Here is a tiny trained network, its code and every weight. The questions are about switching its units off for an input and a class, where a switched-off unit gives its printed mean instead of its output.

import numpy as np


def w(rows, s, z=0):
    codes = np.array(rows[::2]) - 128.0
    scale = np.full(codes.shape[1], s)
    scale[-1] = z or s
    return codes * scale


def f(y):
    return y / 2 * (1 + np.tanh(0.7978845608 * (y + 0.044715 * y**3)))


def log_softmax(a):
    a = a - a.max(-1, keepdims=True)
    return a - np.log(np.exp(a).sum(-1, keepdims=True))


def net(x, mask):
    res = np.array(x, float).reshape(1, 4) / 4 @ E
    y = f(res @ A[0][:, :-1].T + A[0][:, -1])
    res = res + np.where(mask, y, B[0][:, -1]) @ B[0][:, :-1]
    return log_softmax(res[-1] @ U[:, :-1].T + U[:, -1])


A, B = {}, {}
E = w([
[133,54,169,135,66,166,86,132],'x0',
[156,148,208,205,53,216,78,119],'x1',
[108,6,111,121,76,109,83,84],'x2',
[39,175,104,212,127,123,69,54],'x3',
],0.013)
A[0] = w([
[150,134,82,65,81,92,184,159,216],'N0',
[207,200,161,105,185,114,215,245,165],'N1',
[192,162,143,97,134,136,188,212,140],'N2',
[133,130,184,170,32,218,57,127,135],'N3',
[129,49,102,56,134,114,127,117,139],'N4',
[42,170,85,150,138,89,79,77,107],'N5',
[12,130,83,130,135,86,148,84,255],'N6',
],0.011,0.0043)
B[0] = w([
[170,101,93,167,79,119,141,182,197],'N0',
[200,177,71,91,197,198,221,162,249],'N1',
[220,188,197,126,129,190,174,224,205],'N2',
[127,84,193,196,83,205,8,129,216],'N3',
[66,53,22,61,40,74,136,237,196],'N4',
[12,112,169,115,224,143,194,92,198],'N5',
[106,80,143,116,94,102,254,59,214],'N6',
],0.0099,0.021)
U = w([
[164,121,189,90,102,144,141,187,4],'0',
[94,115,175,198,81,167,46,98,239],'1',
[22,123,132,139,176,119,155,9,180],'2',
[181,213,71,82,193,137,169,158,149],'3',
[137,94,59,50,36,37,130,193,188],'4',
],0.013,0.0022)

Each question gives the input, the list of numbers given to net, and the class t.
The units are the neurons (one row each of A and B). Each row of codes is followed by its name. A weight is (code - 128) times the scale printed after its matrix; where a second scale follows, it is the last column's (A, B and U).
mask holds one flag per neuron, in row order. A switched-off neuron (its flag False) gives its mean, the last column of its row in B, instead of its output. The means were averaged over made-up inputs and are rounded, as every weight is.
A unit's drop is (log p(t) with every unit on - log p(t) with that unit switched off) / (log p(t) with every unit on - log p(t) with every unit switched off).
The circuit of an input: a set's keep is (log p(t) with only the set's units on - log p(t) with every unit switched off) / (log p(t) with every unit on - log p(t) with every unit switched off). Starting from all 7 units, units are removed one at a time, each time the one whose removal leaves the highest keep (on an exact tie, the one counted first), for as long as the keep stays at least 0.8.
units of the circuit, in order: the units of the circuit, biggest drop first
k most important neurons: the k neurons with the biggest drops, biggest first
drop of u: that unit's drop, to one decimal
input [8,-2,-6,2], class 1: units of the circuit, in order -> (N1 N2)
input [3,0,0,-6], class 3: units of the circuit, in order -> (N3)
input [0,5,5,-7], class 1: units of the circuit, in order -> (N3 N1)
input [1,0,4,1], class 4: 2 most important neurons -> (N5 N3)
input [-1,3,-4,5], class 2: 2 most important neurons -> (N5 N2)
input [-6,2,4,-2], class 4: 2 most important neurons -> (N1 N3)
input [7,-2,2,1], class 4: 2 most important neurons -> (N4 N5)
input [-2,-4,2,1], class 4: 2 most important neurons -> (N4 N3)
input [-8,-8,-4,5], class 2: 2 most important neurons -> (N5 N6)
input [-1,4,-3,-2], class 3: 4 most important neurons -> (N1 N4 N6 N0)
input [4,0,-1,-7], class 3: 2 most important neurons -> (N1 N3)
input [2,-8,0,4], class 2: drop of N5 -> 0.2
input [0,3,-5,-6], class 3: drop of N1 -> 0.1
input [5,4,3,-6], class 1: units of the circuit, in order -> (N3)
input [-4,4,1,5], class 2: drop of N5 -> 0.4
